Below are the code and all the weights of a small trained network. Each question names an input and a target symbol and asks about switching units off, where a switched-off unit gives its printed mean instead of its output.

import numpy as np


def w(rows, s, z=0):
    codes = np.array(rows[::2]) - 128.0
    scale = np.full(codes.shape[1], s)
    scale[-1] = z or s
    return codes * scale


def f(y):
    return np.maximum(y, 0)


def softmax(a):
    e = np.exp(a - a.max(-1, keepdims=True))
    return e / e.sum(-1, keepdims=True)


def log_softmax(a):
    a = a - a.max(-1, keepdims=True)
    return a - np.log(np.exp(a).sum(-1, keepdims=True))


def net(x, mask):
    ids = ['ΠΦαδθμ'.index(c) for c in x.split()]
    T = len(ids)
    res = E[ids] + P[:T]
    r = res
    for j in range(3):
        rows = slice(3 * j, 3 * j + 3)
        q, k, v = (r @ M[0][rows].T for M in (Q, K, V))
        z = softmax(np.where(np.tri(T) > 0, q @ k.T / 3**0.5, -1e9)) @ v
        o = O[0][rows]
        res = res + np.where(mask[j], z, o[:, -1]) @ o[:, :-1]
    y = f(res @ A[0][:, :-1].T + A[0][:, -1])
    res = res + np.where(mask[3:15], y, B[0][:, -1]) @ B[0][:, :-1]
    return log_softmax(res[-1] @ U[:, :-1].T + U[:, -1])


Q, K, V, O, A, B = {}, {}, {}, {}, {}, {}
E = w([
[20,135,216],'Π',
[25,95,178],'Φ',
[29,71,144],'α',
[178,181,124],'δ',
[54,250,100],'θ',
[123,230,139],'μ',
],0.013)
P = w([
[60,192,50],'0',
[164,123,238],'1',
[155,99,202],'2',
[155,111,198],'3',
[132,90,226],'4',
[135,96,255],'5',
],0.0082)
Q[0] = w([
[173,194,36],'H0',
[87,28,127],'H0',
[70,115,148],'H0',
[69,176,157],'H1',
[191,242,75],'H1',
[107,38,49],'H1',
[141,54,119],'H2',
[174,74,57],'H2',
[10,124,170],'H2',
],0.014)
K[0] = w([
[173,140,204],'H0',
[64,136,127],'H0',
[101,171,73],'H0',
[170,150,126],'H1',
[221,171,3],'H1',
[33,114,126],'H1',
[89,124,171],'H2',
[128,107,238],'H2',
[87,155,60],'H2',
],0.017)
V[0] = w([
[83,35,1],'H0',
[94,56,23],'H0',
[140,49,211],'H0',
[252,170,39],'H1',
[195,176,50],'H1',
[187,129,190],'H1',
[130,49,172],'H2',
[181,156,48],'H2',
[197,66,18],'H2',
],0.0097)
O[0] = w([
[254,148,243,116],'H0',
[222,164,206,118],'H0',
[176,165,22,87],'H0',
[34,145,210,8],'H1',
[59,162,199,46],'H1',
[12,132,89,140],'H1',
[129,191,89,87],'H2',
[203,82,138,103],'H2',
[252,76,166,51],'H2',
],0.0098,0.015)
A[0] = w([
[121,188,141,82],'N0',
[137,114,57,167],'N1',
[86,54,131,162],'N2',
[99,80,246,127],'N3',
[152,156,116,2],'N4',
[107,164,147,38],'N5',
[131,185,167,51],'N6',
[105,175,100,105],'N7',
[124,143,75,83],'N8',
[205,139,201,50],'N9',
[223,131,62,147],'N10',
[218,125,159,218],'N11',
],0.012,0.011)
B[0] = w([
[183,124,181,136],'N0',
[149,178,194,253],'N1',
[193,143,159,239],'N2',
[186,164,63,172],'N3',
[11,133,219,128],'N4',
[214,117,117,136],'N5',
[155,97,138,130],'N6',
[208,76,124,191],'N7',
[208,176,128,177],'N8',
[229,189,83,147],'N9',
[58,115,170,251],'N10',
[63,90,57,235],'N11',
],0.012,0.013)
U = w([
[205,250,134,192],'Π',
[50,219,140,230],'Φ',
[166,160,3,49],'α',
[168,93,156,88],'δ',
[251,110,81,1],'θ',
[222,131,197,52],'μ',
],0.0063,0.006)

Each question gives the input, a string of symbols that net reads in full, and the target symbol t.
The units are the heads (3 rows each of Q, K, V and O) and the neurons (one row each of A and B). Each row of codes is followed by its name. A weight is (code - 128) times the scale printed after its matrix; where a second scale follows, it is the last column's (O, A, B and U).
mask holds one flag per unit, heads first, then neurons. A switched-off unit (its flag False) gives its mean, the last column of its rows in O or B, instead of its output. The means were averaged over made-up inputs and are rounded, as every weight is.
A unit's drop is (log p(t) with every unit on - log p(t) with that unit switched off) / (log p(t) with every unit on - log p(t) with every unit switched off).
The circuit of an input: a set's keep is (log p(t) with only the set's units on - log p(t) with every unit switched off) / (log p(t) with every unit on - log p(t) with every unit switched off). Starting from the 12 units with the biggest drops (on a tie, the unit counted first), units are removed one at a time, each time the one whose removal leaves the highest keep (on an exact tie, the one counted first), for as long as the keep stays at least 0.8.
units of the circuit, in order: the units of the circuit, biggest drop first
top k neurons: the k neurons with the biggest drops, biggest first
which heads matter: for each layer, one digit per head in row order, 1 if its drop is at least 0.15 and else 0, layers parted by /
drop of u: that unit's drop, to one decimal
input θ δ θ Φ μ δ, target Φ: units of the circuit, in order => [H1]
input Π Φ Π Φ Π α, target Π: which heads matter => 011
input μ Φ Φ Π δ Π, target μ: top 3 neurons => [N2 N11 N1]
input Π Π Φ Π, target Π: top 2 neurons => [N1 N11]
input μ Π α Φ Π μ, target Φ: which heads matter => 110
input μ Π Φ μ, target Φ: which heads matter => 111
input Π θ Π Φ, target Π: which heads matter => 011
input θ Φ Π δ θ α, target θ: top 4 neurons => [N3 N10 N2 N1]
input Φ μ Π Φ, target Φ: which heads matter => 110
input α Φ Π, target α: top 4 neurons => [N11 N9 N1 N2]
input μ Φ Φ Π Φ, target μ: top 2 neurons => [N2 N11]
input Φ δ Φ, target Φ: top 2 neurons => [N10 N7]
input θ α Φ Φ Π α, target θ: top 2 neurons => [N3 N2]
input Φ Φ α μ Π α, target Φ: drop of H1 => 0.6
input μ δ Π Π, target μ: drop of N2 => 0.4
input δ α Π α Π, target δ: drop of N6 => 0.0
